Here is a tiny trained network, its code and every weight. The questions are about switching its units off for an input and a class, where a switched-off unit gives its printed mean instead of its output.

import numpy as np


def w(rows, s, z=0):
    codes = np.array(rows[::2]) - 128.0
    scale = np.full(codes.shape[1], s)
    scale[-1] = z or s
    return codes * scale


def norm(h):
    return h / np.sqrt((h * h).mean(-1, keepdims=True) + 1e-5)


def f(y):
    return np.maximum(y, 0)


def log_softmax(a):
    a = a - a.max(-1, keepdims=True)
    return a - np.log(np.exp(a).sum(-1, keepdims=True))


def net(x, mask):
    res = np.array(x, float).reshape(1, 5) / 4 @ E
    u = 0
    for l in range(2):
        y = f(norm(res) @ A[l][:, :-1].T + A[l][:, -1])
        res = res + np.where(mask[u : u + 12], y, B[l][:, -1]) @ B[l][:, :-1]
        u += 12
    return log_softmax(norm(res)[-1] @ U[:, :-1].T + U[:, -1])


A, B = {}, {}
E = w([
[120,130,140,123,148,115,140,146,128],'x0',
[112,88,196,179,101,141,76,210,75],'x1',
[117,119,164,154,51,167,182,159,194],'x2',
[254,88,149,68,91,91,122,169,173],'x3',
[116,116,101,91,91,171,116,112,135],'x4',
],0.0096)
A[0] = w([
[146,146,44,168,77,94,151,65,216,81],'L0N0',
[149,147,189,178,111,172,138,112,244,43],'L0N1',
[22,165,117,196,165,223,108,104,131,74],'L0N2',
[180,89,109,97,156,107,74,135,127,60],'L0N3',
[131,67,183,162,31,155,66,238,58,16],'L0N4',
[131,152,123,129,77,121,45,204,40,79],'L0N5',
[175,140,117,121,174,113,26,129,122,57],'L0N6',
[105,83,160,184,26,155,255,138,176,50],'L0N7',
[93,102,40,50,154,35,21,67,48,85],'L0N8',
[122,78,126,166,102,202,140,154,128,251],'L0N9',
[166,206,98,72,141,89,202,58,201,91],'L0N10',
[215,51,177,99,57,112,154,150,193,82],'L0N11',
],0.0082,0.0025)
B[0] = w([
[84,72,170,127,93,115,196,127,98,212],'L0N0',
[66,63,34,73,94,80,72,181,185,192],'L0N1',
[207,180,137,152,123,252,139,136,145,252],'L0N2',
[186,229,97,254,212,176,114,176,163,176],'L0N3',
[180,85,129,77,63,69,233,18,56,247],'L0N4',
[126,118,146,120,123,80,163,44,150,194],'L0N5',
[36,129,68,96,160,96,92,140,172,174],'L0N6',
[94,166,78,98,135,17,37,247,192,237],'L0N7',
[82,142,142,151,64,65,90,218,173,239],'L0N8',
[136,177,141,54,249,80,112,81,148,203],'L0N9',
[176,80,250,118,99,82,160,87,27,253],'L0N10',
[116,169,110,211,161,236,154,141,146,254],'L0N11',
],0.0071,0.0076)
A[1] = w([
[199,177,122,148,136,70,83,175,152,176],'L1N0',
[135,120,138,99,241,115,150,115,106,129],'L1N1',
[254,59,152,109,142,153,120,153,206,105],'L1N2',
[170,168,81,158,137,177,158,169,111,120],'L1N3',
[94,111,88,105,162,99,6,132,121,9],'L1N4',
[107,67,221,122,121,82,232,80,99,162],'L1N5',
[187,139,111,164,180,204,136,139,158,195],'L1N6',
[126,163,187,70,71,118,146,108,156,155],'L1N7',
[138,119,122,83,126,110,166,127,77,3],'L1N8',
[88,151,73,121,125,88,53,180,153,55],'L1N9',
[121,116,160,63,128,124,148,29,146,141],'L1N10',
[130,127,128,155,97,83,86,129,39,206],'L1N11',
],0.0099,0.0015)
B[1] = w([
[68,138,110,110,78,169,129,164,138,206],'L1N0',
[114,91,132,110,103,127,142,97,168,152],'L1N1',
[80,186,125,182,201,171,89,89,102,195],'L1N2',
[144,166,147,194,188,197,105,96,141,167],'L1N3',
[124,117,83,113,74,126,131,160,183,160],'L1N4',
[172,104,109,81,104,139,116,74,84,246],'L1N5',
[37,254,175,189,181,203,114,144,84,174],'L1N6',
[139,102,138,140,151,87,121,122,102,195],'L1N7',
[112,59,145,139,108,170,116,110,58,159],'L1N8',
[135,25,58,84,138,106,129,186,215,189],'L1N9',
[163,86,160,166,130,84,135,163,86,183],'L1N10',
[179,105,164,93,111,121,168,134,137,175],'L1N11',
],0.0098,0.011)
U = w([
[169,52,168,105,80,66,171,7,29,46],'0',
[70,82,66,101,86,65,113,202,254,103],'1',
[87,212,146,209,206,234,105,78,123,251],'2',
],0.011,0.00018)

Each question gives the input, the list of numbers given to net, and the class t.
The units are the neurons (one row each of A and B). Each row of codes is followed by its name. A weight is (code - 128) times the scale printed after its matrix; where a second scale follows, it is the last column's (A, B and U).
mask holds one flag per neuron, layer by layer. A switched-off neuron (its flag False) gives its mean, the last column of its row in B, instead of its output. The means were averaged over made-up inputs and are rounded, as every weight is.
A unit's drop is (log p(t) with every unit on - log p(t) with that unit switched off) / (log p(t) with every unit on - log p(t) with every unit switched off).
The circuit of an input: a set's keep is (log p(t) with only the set's units on - log p(t) with every unit switched off) / (log p(t) with every unit on - log p(t) with every unit switched off). Starting from the 12 units with the biggest drops (on a tie, the unit counted first), units are removed one at a time, each time the one whose removal leaves the highest keep (on an exact tie, the one counted first), for as long as the keep stays at least 0.8.
circuit, biggest first: the units of the circuit, biggest drop first
most important unit: the unit with the biggest drop
top k neurons: the k neurons with the biggest drops, biggest first
k most important neurons of layer l: the k neurons of layer l with the biggest drops, biggest first
drop when u is switched off: that unit's drop, to one decimal
input [5,3,-4,5,-2], class 2: most important unit -> L0N3
input [2,7,-8,-1,1], class 1: top 3 neurons -> [L0N8 L0N10 L0N6]
input [2,-8,-5,-8,-8], class 0: top 4 neurons -> [L0N11 L0N10 L0N3 L0N7]
input [4,-2,-3,0,-1], class 1: top 2 neurons -> [L0N8 L0N4]
input [4,6,8,-6,4], class 1: 2 most important neurons of layer 0 -> [L0N7 L0N10]
input [-7,4,-5,7,1], class 2: 2 most important neurons of layer 0 -> [L0N3 L0N7]
input [-2,5,5,0,-1], class 0: 2 most important neurons of layer 0 -> [L0N4 L0N8]
input [-7,2,7,8,4], class 2: top 4 neurons -> [L0N11 L1N2 L0N8 L0N6]
input [-6,-6,1,-6,4], class 0: top 4 neurons -> [L0N11 L0N10 L0N0 L0N3]
input [5,4,-7,7,-6], class 1: 3 most important neurons of layer 0 -> [L0N6 L0N2 L0N8]
input [0,-3,-5,5,5], class 1: top 3 neurons -> [L0N8 L0N2 L0N6]
input [-2,8,-7,-7,-1], class 0: top 2 neurons -> [L0N7 L0N11]
input [8,-8,-6,-7,-2], class 0: 3 most important neurons of layer 0 -> [L0N7 L0N11 L0N10]
input [-6,-5,-7,-3,6], class 1: circuit, biggest first -> [L0N8]
input [7,-8,-6,-6,5], class 0: 2 most important neurons of layer 0 -> [L0N7 L0N10]
input [-2,-6,3,7,-3], class 2: top 3 neurons -> [L0N11 L0N4 L1N2]
input [-6,-3,-4,2,2], class 1: top 2 neurons -> [L0N8 L0N4]
input [5,-5,6,8,1], class 2: top 3 neurons -> [L0N11 L1N2 L0N8]
input [2,7,5,3,-8], class 0: drop when L0N4 is switched off -> 9.6
input [0,-4,8,-4,-4], class 1: most important unit -> L0N7
